Here is a tiny trained network, its code and every weight. The questions are about switching its units off for an input and a class, where a switched-off unit gives its printed mean instead of its output.

import numpy as np


def w(rows, s, z=0):
    codes = np.array(rows[::2]) - 128.0
    scale = np.full(codes.shape[1], s)
    scale[-1] = z or s
    return codes * scale


def f(y):
    return np.maximum(y, 0)


def log_softmax(a):
    a = a - a.max(-1, keepdims=True)
    return a - np.log(np.exp(a).sum(-1, keepdims=True))


def net(x, mask):
    res = np.array(x, float).reshape(1, 7) / 4 @ E
    y = f(res @ A[0][:, :-1].T + A[0][:, -1])
    res = res + np.where(mask, y, B[0][:, -1]) @ B[0][:, :-1]
    return log_softmax(res[-1] @ U[:, :-1].T + U[:, -1])


A, B = {}, {}
E = w([
[130,128,128,129,129,127,126],'x0',
[176,117,222,106,11,103,59],'x1',
[149,194,116,142,117,231,64],'x2',
[130,127,127,128,129,128,127],'x3',
[130,127,124,125,124,129,130],'x4',
[127,131,129,130,132,126,124],'x5',
[57,53,86,247,66,136,93],'x6',
],0.011)
A[0] = w([
[120,93,133,121,136,36,157,246],'n0',
[145,163,117,134,123,243,88,151],'n1',
[85,98,79,168,152,156,142,141],'n2',
[156,161,148,73,153,122,142,249],'n3',
[141,159,115,102,186,136,165,199],'n4',
[112,96,139,169,63,116,89,52],'n5',
[155,152,138,108,122,157,106,145],'n6',
[138,157,107,102,190,141,168,201],'n7',
[89,111,89,166,153,143,137,144],'n8',
[82,118,80,170,147,143,144,141],'n9',
[85,116,85,161,150,144,136,139],'n10',
[185,149,193,74,108,103,111,147],'n11',
[142,168,118,134,121,252,86,152],'n12',
[130,104,153,154,61,117,97,75],'n13',
[167,143,135,101,106,127,110,162],'n14',
[99,114,101,156,154,138,153,209],'n15',
[122,160,103,114,191,140,169,203],'n16',
[118,92,133,121,135,30,159,253],'n17',
],0.013,0.0047)
B[0] = w([
[100,93,127,78,114,57,199,235],'n0',
[163,151,128,238,136,204,38,245],'n1',
[166,158,89,134,83,104,141,220],'n2',
[117,135,186,112,254,120,156,229],'n3',
[65,59,114,117,174,166,98,213],'n4',
[42,59,105,102,188,179,88,213],'n5',
[143,140,147,149,154,132,110,185],'n6',
[71,70,93,119,169,173,80,218],'n7',
[162,150,78,137,85,97,156,206],'n8',
[163,157,76,142,79,95,154,214],'n9',
[181,162,87,158,67,108,151,205],'n10',
[198,192,210,125,154,73,177,240],'n11',
[154,150,143,198,135,190,51,254],'n12',
[55,86,131,94,210,163,108,207],'n13',
[153,140,160,138,165,129,126,188],'n14',
[142,120,83,124,96,105,130,205],'n15',
[77,63,79,122,140,172,84,219],'n16',
[104,91,126,67,116,56,205,241],'n17',
],0.01,0.013)
U = w([
[41,56,113,64,155,126,142,255],'0',
[88,92,121,156,164,216,77,115],'1',
[162,173,194,87,139,57,190,83],'2',
[195,255,184,153,151,140,116,92],'3',
[159,145,94,118,38,58,177,89],'4',
[182,234,94,178,45,153,114,96],'5',
],0.0095,0.0014)

Each question gives the input, the list of numbers given to net, and the class t.
The units are the neurons (one row each of A and B). Each row of codes is followed by its name. A weight is (code - 128) times the scale printed after its matrix; where a second scale follows, it is the last column's (A, B and U).
mask holds one flag per neuron, in row order. A switched-off neuron (its flag False) gives its mean, the last column of its row in B, instead of its output. The means were averaged over made-up inputs and are rounded, as every weight is.
A unit's drop is (log p(t) with every unit on - log p(t) with that unit switched off) / (log p(t) with every unit on - log p(t) with every unit switched off).
The circuit of an input: a set's keep is (log p(t) with only the set's units on - log p(t) with every unit switched off) / (log p(t) with every unit on - log p(t) with every unit switched off). Starting from the 12 units with the biggest drops (on a tie, the unit counted first), units are removed one at a time, each time the one whose removal leaves the highest keep (on an exact tie, the one counted first), for as long as the keep stays at least 0.8.
circuit, biggest first: the units of the circuit, biggest drop first
top k neurons: the k neurons with the biggest drops, biggest first
drop of u: that unit's drop, to one decimal
input [4,6,2,-5,-7,5,-1], class 3: circuit, biggest first	[n11]
input [-5,8,3,8,-4,-3,0], class 3: top 4 neurons	[n11; n16; n7; n4]
input [3,-2,7,-6,-2,1,1], class 5: top 2 neurons	[n5; n13]
input [2,1,2,-8,-5,8,-4], class 3: top 2 neurons	[n5; n11]
input [5,2,0,8,-2,-7,-1], class 2: top 2 neurons	[n1; n12]
input [-5,-1,0,3,-8,-8,7], class 4: top 2 neurons	[n1; n12]
input [-7,6,5,4,-4,-7,0], class 3: top 4 neurons	[n11; n16; n7; n4]
input [1,8,8,7,7,-8,-2], class 3: drop of n11	0.4
input [1,-8,1,3,8,-1,5], class 5: drop of n17	0.1
input [2,0,-7,-7,-3,7,6], class 4: drop of n3	0.1
